Rows, each with the group of its hidden value:
43,148,-14,-28,-85,-138,22,44,62,-49,195,75,-23,32,-44,161,-148,-39,108,104,-28,-140,171,148,-26,9,86,56,20,-73,-5,36,58,-33,110,76,82,-10,33,50,142,19,37,-54,36
ditil
-116,-70,123,-59,-4,-36,125,-84,53,-106,121,148,90,191,-30,-61,-97,132,162,-106,-91,-21,140,-80,92,207,-35,-31,11,49,-91,-132,-115,51,-189,-37,17,137,25,218,92,32,-46,22,-136
ber
-11,-145,-56,142,-62,14,17,63,39,165,-16,23,101,306,-64,50,305,276,15,147,189,112,176,-44,167,-80,-157,16,14,-254,72,97,-83,160,-277,133,59,552,162,210,151,52,74,187,2
lora
-103,22,35,85,-200,76,-97,-69,12,-85,209,49,82,35,0,143,-9,98,-33,32,21,-168,101,-20,115,-1,133,89,17,-73,10,12,-40,210,-179,132,-21,204,-53,44,98,-38,-19,104,-86
mog
136,132,-57,34,219,125,-182,38,68,118,-31,-86,-104,-51,-33,17,16,-219,65,209,77,-189,-71,-169,-130,-117,34,116,-59,45,-90,-40,120,189,230,35,73,-170,43,-7,22,13,81,-168,0
tifit
61,12,194,-91,-136,-80,-41,76,-73,156,177,-100,-54,171,-274,-29,83,246,127,-88,193,128,52,-290,-42,-167,-184,115,44,-31,357,-139,-161,100,-208,26,117,167,-41,64,157,-43,-16,354,22
lora
-210,-31,-382,111,-87,139,-49,56,-28,-91,-127,224,-2,98,192,41,21,187,-227,245,243,-386,102,193,-30,-95,144,75,37,-64,282,211,-46,-51,-199,72,146,163,162,114,102,-195,-131,-176,-137
leze
-50,-167,100,-20,171,117,3,32,100,-28,-65,20,159,180,113,176,62,28,58,35,-119,75,16,-190,85,138,-51,60,86,-69,-389,-120,183,57,89,43,-72,104,156,156,-4,-71,6,-15,-93
tik
-167,-209,474,186,216,259,-181,3,144,81,-176,-105,-73,144,-177,-192,220,207,100,72,-30,132,-72,-371,258,203,-197,-136,0,81,-326,-169,65,651,-199,227,-92,311,129,219,-96,167,83,273,23
tifit
34,66,-30,-37,-35,-54,-140,-159,-65,34,284,6,156,101,-88,11,-192,-27,114,-173,-1,-29,142,-234,91,16,29,128,-69,40,92,-141,-312,124,-111,-66,13,24,-133,97,55,-85,-158,93,-240
tifit
-170,43,83,-24,-255,34,291,19,-18,-232,-30,186,52,-38,285,187,-224,15,56,-3,-161,-279,147,273,96,89,277,43,173,-40,-19,207,105,-233,-197,25,-88,47,101,74,153,-19,-27,-128,-47
ditil
-66,-10,-37,-7,-16,-27,-125,-136,32,-66,231,56,53,145,-61,-63,-86,134,28,-63,-17,-3,112,-156,95,64,17,62,-49,64,83,-74,-217,165,-186,7,66,94,-93,151,52,-124,-110,145,-198
ber
-211,47,-431,-37,-183,104,267,-5,-40,-376,-49,249,135,-42,414,57,-232,80,-93,11,-133,-344,125,322,165,44,381,139,100,79,118,299,-27,-407,-288,-4,28,50,15,50,195,-107,-171,-316,-148
leze
203,24,-80,-67,20,-79,206,130,20,161,-46,11,31,30,-59,-54,127,10,262,50,-13,21,50,80,-13,-9,-78,22,58,23,-74,21,69,-210,69,-70,6,-19,110,-33,125,369,66,-192,185
biti
30,44,-88,100,142,-279,-303,-73,52,-106,630,64,179,123,-374,-5,-9,133,14,-103,181,31,66,-358,12,51,-91,114,-223,-12,-15,-435,-128,234,62,10,90,149,-235,93,-7,-44,-65,270,-25
mog
59,11,-19,-58,-153,-68,172,157,-138,84,-95,68,2,-48,129,118,-26,48,70,-1,94,-146,27,101,-125,-136,78,134,182,-47,205,123,87,-391,-29,-119,-43,-113,138,-61,67,15,-80,-72,87
lora
-31,140,-97,-233,-135,40,-25,-28,-30,-42,303,40,122,141,-102,75,-58,92,87,-140,-25,-131,84,-69,93,-62,-63,53,17,272,162,-286,-120,53,6,-34,92,-193,-127,-46,234,153,-143,-31,-192
ditil
187,-132,416,98,338,-155,-37,-103,88,203,95,-19,-95,65,-45,-102,184,-147,195,-1,36,165,-71,-387,-316,24,-138,11,4,-138,-334,-206,138,64,129,-226,-121,-56,91,187,-206,-95,228,218,73
tik
-13,9,-130,-45,100,169,-158,82,58,56,-95,-37,87,97,-102,20,-69,65,76,92,-13,-92,0,-147,187,87,-55,55,-38,174,-28,-75,-30,238,60,116,60,-50,62,29,75,130,-165,-155,-134
ber
-33,-23,400,3,-208,-86,-171,-101,-79,-10,443,-56,221,55,-280,148,-138,153,123,-300,38,42,20,-477,120,75,-22,144,-27,-10,85,-336,-173,301,-219,0,-150,128,-210,33,8,-64,-143,440,-150
lora
-53,-49,-33,109,32,138,-245,86,-115,104,-264,-33,77,-57,85,130,-268,-19,-46,65,96,-178,1,-179,77,23,138,183,55,-50,116,152,-81,75,-27,66,-75,-26,153,45,-122,-249,-290,-45,-159
biti
-75,102,56,-176,-153,57,-111,-52,-63,-104,245,5,163,2,-23,179,-273,6,87,-205,-169,-130,67,-101,169,81,90,111,66,232,-10,-216,-84,67,53,13,-49,-242,-127,-69,85,35,-245,-4,-208
lora
-145,125,4,-130,-117,109,-59,42,84,-147,81,-3,-153,76,-182,-128,-142,209,105,51,-107,-84,128,85,171,105,6,-20,30,222,99,-25,-116,249,-109,269,227,58,-43,56,217,114,-65,-13,6
tik
135,-31,393,-49,-14,234,-170,89,18,302,-155,-223,40,-22,-186,152,18,-59,227,37,-34,-8,-126,-366,45,44,-105,79,74,59,-158,-132,109,386,121,86,-152,-129,97,-82,-21,192,-31,24,-31
tik
-16,22,142,115,54,-128,29,9,43,-28,126,84,68,91,-113,33,-132,9,135,22,83,-92,114,-148,43,93,12,33,-78,-123,-10,-55,-36,120,-114,19,-8,213,48,204,54,-18,29,82,-27
ditil
-57,-40,-55,-63,-154,76,40,105,-92,20,-183,13,75,42,75,82,-203,146,58,-14,-6,-77,79,-17,125,33,89,143,124,0,210,180,-113,-120,-188,51,4,60,113,47,83,-100,-231,-43,-105
leze
-119,-109,282,230,98,-23,-118,-175,-23,-38,37,42,73,15,61,-82,-197,-12,61,-119,-46,-2,79,-281,163,178,123,40,-36,-77,-119,25,-181,226,-294,-26,-177,216,6,259,-171,-203,-89,252,-166
mog
-41,-143,53,85,-5,118,-271,22,116,157,-110,-127,3,181,-147,-50,85,290,59,119,-123,251,120,-58,393,163,-122,-47,40,44,-110,121,-129,439,-124,292,11,259,102,117,-20,116,-127,207,-44
ber
52,34,98,-62,157,106,-80,172,15,158,-213,-130,-225,-18,-94,-187,100,80,127,91,-5,39,-91,-80,28,-71,-130,-16,98,261,36,-32,102,85,97,64,65,-216,112,-43,8,220,-21,1,151
lora
45,-129,301,-42,189,177,240,194,65,256,-543,-59,-231,213,218,67,190,-66,170,270,8,74,47,-10,-153,-101,-146,-5,235,-222,-173,217,270,-79,39,39,54,140,458,251,88,-82,246,-71,91
lora
-36,-63,265,109,8,-77,63,10,38,-49,91,99,20,-7,-123,-51,-37,94,132,-9,88,-128,-35,-209,-67,139,26,29,-29,-46,-28,-98,57,95,-173,-45,-82,120,25,118,-22,38,33,94,43
ber
-112,-40,70,115,-195,39,-47,-127,-36,-81,249,160,135,-14,55,108,44,80,-60,-35,104,-284,27,-65,-51,6,149,70,22,-59,15,-88,-16,94,-197,-56,-122,87,-52,18,3,-42,-33,70,-112
biti
-46,-129,-37,79,-79,-41,-33,39,31,-10,121,107,251,122,-89,130,35,216,43,-1,45,-38,74,-79,164,156,-21,46,-5,-66,-81,-81,-3,78,-100,43,-83,211,51,65,25,114,-124,33,-51
ber
-23,-68,302,154,314,-35,-221,-115,60,77,20,-3,-151,28,-149,-293,-52,-8,104,-5,72,11,-55,-393,-89,121,-73,-32,-95,85,-71,-160,-105,334,-81,-69,-21,-26,19,224,-203,-119,0,211,-61
leze
-200,-61,449,-116,-82,211,39,-50,25,-35,-71,7,-179,165,5,-34,-37,128,92,-20,-32,-71,41,-193,-83,41,-47,-4,151,26,29,-91,-28,249,-235,82,72,97,94,209,104,-200,56,176,-131
tik
-13,-86,490,-114,-103,55,-1,15,67,110,96,-52,-77,124,-241,-19,133,204,216,-59,-41,77,-34,-234,-35,101,-191,-48,108,99,-79,-251,68,283,-72,39,-34,-5,28,40,57,181,59,223,35
ber
22,78,-223,-98,-16,-22,222,160,-76,-88,-122,71,111,-5,210,141,-218,-40,78,-1,-35,-153,66,78,60,-57,153,178,96,17,128,154,60,-411,-20,-62,14,-78,105,22,158,-42,-130,-222,-38
ditil
-205,-77,26,121,-68,61,8,35,-15,-166,-40,148,48,-26,63,-23,-90,185,-39,20,37,-212,26,9,98,132,142,32,54,17,19,48,13,23,-227,72,-54,146,69,87,-14,-33,-120,1,-12
tik
90,128,-55,-145,-129,-115,263,82,35,-97,140,105,-148,-116,-7,-123,53,76,171,25,-67,-158,-21,228,-162,-33,86,22,101,195,80,19,156,-325,10,-99,65,-245,-40,-129,162,295,82,-168,227
ber
-154,-36,120,185,-42,21,-35,-204,-89,-70,163,113,120,91,81,-58,-106,51,-51,-127,182,-194,59,-339,49,-54,125,102,-88,-76,264,-23,-273,175,-503,-126,-90,259,-78,254,6,-297,-72,265,-308
ditil
-97,-4,-41,-4,-66,74,-13,-74,-28,-36,3,103,34,73,79,-17,-139,59,20,-3,26,-194,81,-57,29,34,98,70,15,48,145,51,-152,46,-207,-36,24,21,25,124,62,-116,-130,-41,-210
ber
70,66,177,-124,60,94,1,245,53,81,-241,-134,-136,-44,-52,117,-128,-48,213,135,-156,5,2,29,53,67,-13,64,156,69,-187,55,238,13,269,192,42,-155,186,-41,69,151,-7,-143,174
mog
40,78,-80,-80,187,-9,42,109,27,-23,-41,70,-84,-2,125,67,-27,-128,54,113,-5,-168,-9,48,-168,-66,33,70,79,77,-113,-61,228,-207,277,-70,70,-273,127,14,39,-2,27,-213,50
lora
187,157,338,-251,-49,27,111,-6,60,196,128,-136,-286,77,-149,-89,166,-68,305,10,-79,62,17,-72,-211,-171,-162,-9,117,140,7,-148,66,92,92,-36,128,-214,-15,-21,211,220,251,72,112
lora
-257,-168,43,230,-99,142,-212,-115,-13,-48,87,66,154,186,-16,-15,80,308,-130,-15,112,-38,120,-188,312,68,17,16,-27,-75,67,-2,-229,409,-447,164,-54,477,1,215,-6,-121,-135,304,-208
mog
-59,-125,143,64,-77,-37,267,40,55,25,-148,187,-119,84,191,-11,174,103,97,153,-38,-67,156,322,-103,68,30,-93,205,-178,-189,198,164,-201,-94,-4,-26,183,277,150,37,100,168,-70,176
biti
225,144,-127,-73,380,95,-108,46,61,244,-107,-105,-98,59,-22,-79,60,-283,166,159,47,-80,-55,-200,-117,-158,-121,58,-71,171,-87,-119,67,95,319,-101,108,-320,91,31,50,135,71,-246,-58
lora
-90,-180,172,66,-18,-2,7,42,50,-44,45,40,85,131,-45,31,105,261,35,-11,12,93,16,-176,91,112,-49,41,69,-83,-96,-60,58,83,-187,69,-61,265,71,135,-2,-39,-15,218,20
leze
-193,-23,-108,-19,-93,160,-19,-7,15,-81,-2,115,-6,202,30,-2,16,205,-61,95,109,-185,129,5,47,-23,8,37,36,-5,170,15,-121,140,-238,119,164,227,74,169,179,-128,-57,-12,-161
tik
39,-97,165,122,91,-249,1,88,111,14,149,79,-153,56,-226,-180,190,258,103,102,112,111,12,-41,-126,85,-119,-48,6,-67,-44,-64,117,16,-40,22,52,158,65,111,-55,102,121,225,282
ber
196,59,64,54,170,-120,181,75,69,194,-134,5,-313,101,96,-70,167,-144,139,287,156,-4,99,57,-349,-241,-31,60,59,-281,55,246,127,-180,25,-64,170,126,231,215,105,-144,339,-7,180
lora
109,132,-211,-169,-221,-130,-56,-25,-21,-15,407,40,173,64,-71,238,-86,24,98,-77,-86,-43,189,119,44,-27,57,146,49,17,-4,-110,-76,-124,165,16,65,-98,-117,-106,176,98,-113,-63,-47
tifit
122,190,-223,-216,-181,-43,-10,104,-10,-63,171,14,81,-62,27,330,-267,-101,87,55,-91,-203,87,129,-85,-39,183,238,87,6,44,39,91,-239,278,44,95,-264,-25,-147,182,-51,-126,-255,-34
leze
-55,-49,105,-68,-138,79,-61,41,60,-85,68,-46,31,31,9,141,-34,177,34,7,-163,49,14,-50,147,85,67,100,126,50,-85,26,93,82,-51,150,-30,22,-7,-11,60,-30,-80,121,-21
ber

Next part:
95,-23,158,-69,13,-113,210,-83,-39,163,-70,-240,209,6,-60,140,-32,-204,63,-109,-44,-21,69,-98,145,16,-200,-55,152,52,267,-9,39,23,-85,-1,84,-12,4,-13,-168,96,27,-87,-84
[71]
173,-274,-168,112,-14,-150,56,-268,-468,-103,-69,371,-170,34,131,-126,-234,78,-178,-197,83,-20,-73,170,-149,285,-127,182,-364,-142,386,-194,260,-61,-54,-289,117,13,77,-209,91,-126,-477,-104,-165
[60]
-23,-59,-78,-143,-214,182,-45,-204,-77,-193,-157,428,-157,74,-35,-95,-39,233,5,-5,340,-139,123,-101,-78,254,80,276,-130,88,357,-262,113,-153,-120,-326,-307,-209,-69,3,200,-11,92,-178,-156
[83]
71,-220,-76,-177,-56,-23,-95,-157,82,-83,252,-101,-396,133,-20,-46,-156,171,182,54,59,-70,-73,-107,220,233,142,111,-188,429,39,-105,74,29,-46,82,-145,-105,-170,-31,-151,136,-79,-381,-10
[80]
41,-237,6,98,137,-162,221,47,-158,-42,-165,-148,272,67,-61,-32,-109,-278,47,-342,-133,-135,-213,59,-27,29,-122,102,10,-296,169,36,41,26,-87,68,254,-31,-12,80,-161,-108,-415,69,-27
[67]
-45,138,76,-25,-241,61,-43,179,-63,50,3,-45,57,32,44,25,-163,-123,-68,85,130,-30,79,46,182,-95,21,46,45,212,-131,-52,-166,-34,127,78,16,67,-99,-133,234,-94,200,6,-56
[60]
-92,-19,84,-104,3,133,215,-94,-194,28,-131,-26,77,283,51,-148,-100,-36,-271,44,-58,-168,-50,-121,116,-104,-67,90,-18,0,11,-126,-51,-131,74,17,3,7,-302,-239,152,26,138,9,-172
[80]
-16,-114,118,44,4,-114,155,1,-239,66,-121,-54,129,92,-65,1,-270,-146,-118,-168,3,-146,-66,-25,80,16,-201,38,-22,-133,43,-16,168,-90,-42,27,189,38,-81,-59,-32,-172,-18,48,-64
[80]
-61,88,110,10,-340,37,-112,216,-20,44,174,49,-104,-34,62,102,-255,-114,-227,181,54,138,-65,114,97,-50,-84,-145,-126,235,-114,195,-143,-100,302,65,222,72,-29,-83,339,-202,41,141,20
[80]
22,-63,43,-13,-53,-80,118,-106,-217,-10,109,-101,0,103,140,43,-11,-105,-85,87,-53,49,-44,130,154,-49,8,-151,-94,241,127,-59,-190,-15,124,-91,96,7,-135,-176,-22,57,-12,21,-12
[77]
-154,-10,70,-163,-102,33,-50,202,160,-80,-124,50,51,7,-112,-26,-10,-179,68,95,43,-287,-26,-46,-61,6,103,10,92,-3,-105,141,-46,-138,-2,4,47,-231,-162,220,154,-227,54,-121,-16
[83]
122,-142,49,-148,-196,-21,-105,-61,63,1,126,157,-156,-66,-2,55,-98,-7,-100,154,-25,81,21,34,36,116,-118,-59,-176,219,221,67,-28,-59,113,-134,100,-81,-81,27,112,55,-179,-171,-155
[74]
32,-53,134,-116,6,-294,98,167,10,238,120,-292,227,43,-187,148,-39,-334,180,133,-67,58,-71,-119,256,-120,-79,-325,95,255,-34,212,-22,0,18,200,150,-90,-54,150,-355,62,149,-258,-5
[66]
-12,-42,128,45,-178,-234,-45,274,21,173,67,-15,111,-120,-85,105,-304,-292,9,-98,2,45,-144,-62,-64,-2,-272,-242,-49,-85,88,342,185,-94,54,102,348,0,160,196,-24,-148,-120,-52,71
[66]
-76,-175,29,34,-199,-147,-91,195,-265,-48,-98,256,408,14,-156,-66,-281,-267,55,-100,149,-138,-71,-42,-128,-151,-182,-72,-125,-293,103,18,-17,-178,-20,-58,153,-111,-25,266,-60,-37,23,129,-34
[71]
43,-17,37,46,-119,-121,31,-19,-127,101,36,58,-267,-10,85,-31,-319,47,-132,-114,67,-9,-102,-27,62,207,-138,21,-153,88,110,66,343,-90,-8,4,158,82,34,-197,167,-216,-158,-208,-21
[60]
-8,108,-150,-50,-292,202,35,-251,-149,-133,6,330,-160,72,156,-146,-45,243,-85,-39,368,71,-43,-132,-165,248,-19,161,-208,123,475,-149,75,-175,55,-219,-249,-135,104,-184,354,86,-88,-66,-38
[66]
148,-61,-78,-38,-101,-99,50,47,-267,143,96,167,50,52,-67,128,-77,-236,-218,287,-26,281,-28,126,23,15,-94,-109,-177,161,51,128,-134,5,262,24,190,-13,127,-98,105,-108,-163,-35,-224
[66]
-121,-2,4,-93,-96,23,-58,141,-25,-33,-94,138,-151,90,-40,-83,-160,-29,-116,93,164,-245,12,1,-7,93,84,108,-46,108,-193,12,125,-144,45,-7,-3,-101,-135,-1,194,-293,122,-213,-73
[86]
32,198,117,-86,-300,182,40,-36,-276,23,-190,216,419,-83,99,112,49,-297,-263,221,70,-21,324,177,-114,-215,-162,-18,115,-67,213,-139,-461,-80,201,-287,83,-7,-27,-134,477,-10,157,351,-245
[77]
-61,23,-3,-107,-86,-39,92,-109,-193,19,78,170,-307,120,103,-35,-28,33,-203,306,-25,12,-130,24,67,103,111,-175,-178,276,25,111,56,-165,129,-105,79,-100,-151,-238,272,-244,-1,-186,-51
[66]
-186,-77,21,-125,-227,138,-155,102,-168,-221,-385,503,282,-8,-139,-176,-185,-144,16,-36,218,-523,139,-64,-320,-46,-4,236,10,-452,52,-145,-13,-263,-154,-259,-32,-248,-171,256,351,-247,123,109,-147
[66]
-208,3,9,131,-95,99,152,-29,-310,-153,-216,370,-219,190,163,-66,-116,117,-466,-53,234,-84,-64,180,-118,156,16,82,-212,-26,112,-86,175,-247,135,-344,32,-12,-51,-216,313,-397,110,124,-31
[65]
140,-194,-60,-132,-194,-62,-62,-122,-154,1,285,119,-184,110,-114,46,-163,73,43,268,12,251,-123,-53,304,90,38,-54,-287,402,100,-11,-95,-21,105,70,-26,-70,-131,-92,-26,88,-84,-156,-135
[66]
19,-112,91,0,-186,-159,-110,249,183,57,223,-121,-123,-38,-169,230,-197,-92,73,24,151,195,-75,36,223,127,-65,-133,-95,379,-36,208,63,-4,132,123,104,-40,79,214,-224,-87,52,-140,72
[65]
45,68,117,-16,-258,-84,-84,213,-75,113,-7,162,61,-115,-29,180,-106,-209,-187,209,105,125,150,197,92,-38,-99,-134,-24,213,-14,100,-103,-60,195,-118,175,22,25,-4,195,-210,116,-31,-145
[60]
53,-56,104,-21,-33,-127,-81,298,147,91,-3,-247,19,-96,-30,167,-144,-336,48,-29,-88,-127,107,179,105,-4,-11,28,130,118,-200,102,-85,124,54,126,241,58,6,100,-36,-174,-73,-130,-45
[60]
27,-119,204,-26,136,-189,225,-46,4,2,-78,-467,242,-5,-34,166,62,-281,196,-188,-126,-211,33,88,223,-19,-46,-70,235,66,102,-40,-102,66,-126,-6,147,-60,-158,75,-318,-8,-18,12,55
[77]
111,-203,5,-2,0,-173,-21,43,-87,64,41,-28,-19,-2,64,14,-183,-200,-55,-89,-98,-57,-1,105,-34,35,-132,-30,-116,13,122,14,42,52,31,-44,223,44,15,14,-110,41,-234,-172,-90
[86]
14,-107,25,-181,-153,44,-43,-76,91,-128,85,-126,125,63,-56,-86,-17,2,238,-14,106,-135,-22,-140,166,-15,32,73,-2,211,151,-136,-187,-52,-40,35,-159,-178,-252,106,-92,273,10,-124,-22
[74]
24,59,-20,-254,-272,387,1,-106,43,-26,-17,147,34,166,-77,-94,-93,79,-144,193,89,26,44,-258,78,10,-58,299,-43,109,123,-127,-222,-94,145,100,-204,-89,-165,-138,406,179,45,31,-287
[71]
32,-70,42,-22,-9,-14,122,-152,-54,-37,87,-157,-284,77,127,41,-84,46,-102,-24,-42,-31,-78,93,159,186,24,40,-83,260,82,-25,40,-1,59,-25,81,15,-110,-217,77,-117,-155,-82,6
[80]
-289,99,224,-63,139,-14,369,324,116,159,-342,-207,242,290,-256,-26,20,-195,-186,-46,76,-198,-170,-233,201,-82,-35,-28,259,2,-228,212,234,-212,12,204,31,-130,-223,99,-114,-320,407,-175,-52
[67]
36,11,97,-180,-62,52,108,-42,153,6,-38,-366,386,39,-36,-77,50,-174,251,-150,16,-195,21,-224,125,-111,-104,87,220,50,202,-105,-210,2,-76,141,-99,-127,-190,89,-115,366,-14,-91,-42
[86]
196,-239,89,24,-3,-169,149,-136,92,69,152,-312,-80,49,-120,139,-172,94,133,-317,87,207,-111,-109,361,257,-224,70,-82,311,361,-53,240,78,-85,91,-16,32,25,21,-458,221,-166,-221,-9
[74]
-215,17,231,60,98,-89,377,152,-97,62,-429,-54,453,147,-123,-7,31,-251,-181,-261,100,-214,-80,-96,-28,-87,-220,-71,199,-292,167,77,198,-235,-64,-118,118,-117,-94,135,-139,-198,228,66,-33
[66]
-141,-36,233,255,-18,-94,203,209,-104,-87,-365,-297,562,-105,103,-15,-232,-432,132,-709,-92,-414,-103,86,-150,-166,-246,91,274,-647,230,-7,-20,-14,-223,-23,374,102,2,146,12,-165,-230,448,203
[67]
3,-185,74,148,-31,-362,123,52,-445,48,7,34,250,47,9,-52,-239,-232,-74,-110,-30,-6,-225,111,92,-118,-191,-263,-186,-104,100,69,85,-144,25,-47,329,22,-106,-36,-151,-131,-138,52,23
[86]
250,-365,108,-52,-95,-142,118,-328,-330,-141,-59,183,315,-62,-206,172,10,-80,56,12,-72,134,41,150,243,54,-194,6,-136,-25,491,-191,-205,-45,-79,-303,99,-142,-196,60,-148,69,-260,222,-259
[71]
-53,-208,14,24,119,-102,279,-311,-465,-66,-219,235,-28,217,122,-195,-122,39,-257,-150,-39,-237,-132,-20,-99,97,-124,11,-204,-238,330,-158,275,-216,-113,-306,106,-61,-189,-220,33,-115,-124,-47,-113
[65]
46,54,47,-115,-487,324,-62,-438,-135,-366,-101,556,-54,-127,209,-17,160,335,-161,92,341,53,238,157,-52,169,-17,141,-175,199,720,-373,-285,-230,56,-705,-283,-191,-192,-152,541,131,3,221,-162
[74]
90,-63,-75,-16,-86,153,51,-64,-48,-65,-66,-6,32,75,95,18,-55,-78,-22,-159,53,-10,96,53,-46,82,-16,273,-14,13,272,-207,-167,115,23,-71,-58,35,79,-85,80,153,-158,29,-126
[83]
93,-389,-65,-37,72,-27,19,-83,30,-190,124,-206,-92,140,-15,-18,-110,-51,152,-173,-168,-74,-175,58,146,114,64,195,-153,67,105,-106,-145,114,-22,99,62,-52,-162,55,-236,151,-398,-27,-27
[71]
-191,145,340,-96,-107,102,220,255,269,154,-193,-299,324,93,-198,70,-94,-197,-95,-105,24,-113,-76,-293,208,-129,-241,-28,290,-37,-34,206,50,-180,41,222,83,-53,-181,126,39,-76,313,74,-22
[71]
31,-100,157,-232,42,-89,184,-33,115,28,-99,-218,317,40,-252,70,160,-210,218,81,-91,-121,-30,-156,240,-41,-20,-69,202,108,129,63,-121,-58,-103,60,-4,-258,-264,190,-201,62,25,-161,-122
[83]
-91,-44,-59,-55,-197,147,23,-62,-133,-219,-136,251,136,134,34,-152,23,57,36,-65,239,-113,-11,-36,-28,-8,102,151,-82,20,293,-233,-158,-127,-33,-222,-212,-162,-158,19,118,109,73,15,-60
[67]
178,-65,129,-265,0,-173,55,-42,291,134,202,-476,107,-62,-74,91,132,-194,329,118,-188,6,-16,-138,343,-21,-22,-171,164,415,122,106,-175,88,-30,193,32,-144,-212,85,-266,315,-126,-393,-57
[60]
58,32,4,-152,-129,60,128,-285,-166,171,110,222,-446,233,196,-156,-134,302,-364,214,30,165,-51,-202,197,138,-73,-52,-281,419,285,-92,254,-149,99,-137,-111,64,-184,-471,219,154,109,-444,-227
[60]
-167,158,27,-135,-156,23,-82,154,102,28,-6,-108,-43,3,0,-72,-179,-133,163,-1,197,-350,7,-191,-110,52,57,20,120,59,-144,99,107,-120,-44,145,-26,-140,-2,86,181,-159,167,-199,125
[65]
-73,-144,162,-86,28,-54,24,174,123,-68,-177,-212,159,15,-272,105,-120,-204,141,-116,71,-344,56,12,161,63,1,173,192,-12,-205,1,33,-38,-109,105,61,-145,-185,260,-147,-274,99,-28,-33
[80]
55,-112,160,-164,38,-133,181,-110,196,84,107,-341,-52,59,-52,66,49,-43,193,-29,-161,5,-141,-185,312,71,-29,-154,72,299,241,103,54,3,-101,80,34,-110,-206,24,-259,174,-61,-303,15
[83]
-130,85,123,-61,-97,10,-17,39,40,-102,-239,-53,105,-118,67,2,-51,-170,127,-191,183,-491,195,43,-181,72,5,96,220,-118,80,-84,50,-96,-164,-200,16,-137,-45,130,155,-207,114,-30,84
[80]
196,-326,-122,1,-87,-171,-63,-156,-476,2,123,212,34,134,-1,-86,-310,-45,-15,11,12,57,-7,61,122,-19,-90,54,-338,70,181,-262,-41,35,-9,-73,55,66,-88,-137,-154,193,-154,-109,-207
[86]
-133,-36,68,-179,33,36,37,-30,249,-117,-30,-148,-356,105,-5,6,64,112,61,37,137,-299,28,-26,128,249,219,86,67,375,-68,-25,147,-83,-61,-75,-154,-206,-222,49,-45,-172,169,-367,51
[80]
57,-217,-18,117,-20,-19,43,100,-218,-68,-11,-62,87,131,113,-43,-218,-189,-176,-152,-144,-10,-92,224,104,-92,-54,156,-147,-69,-19,-124,-212,77,138,50,223,160,-119,-147,27,1,-272,160,-116
[60]
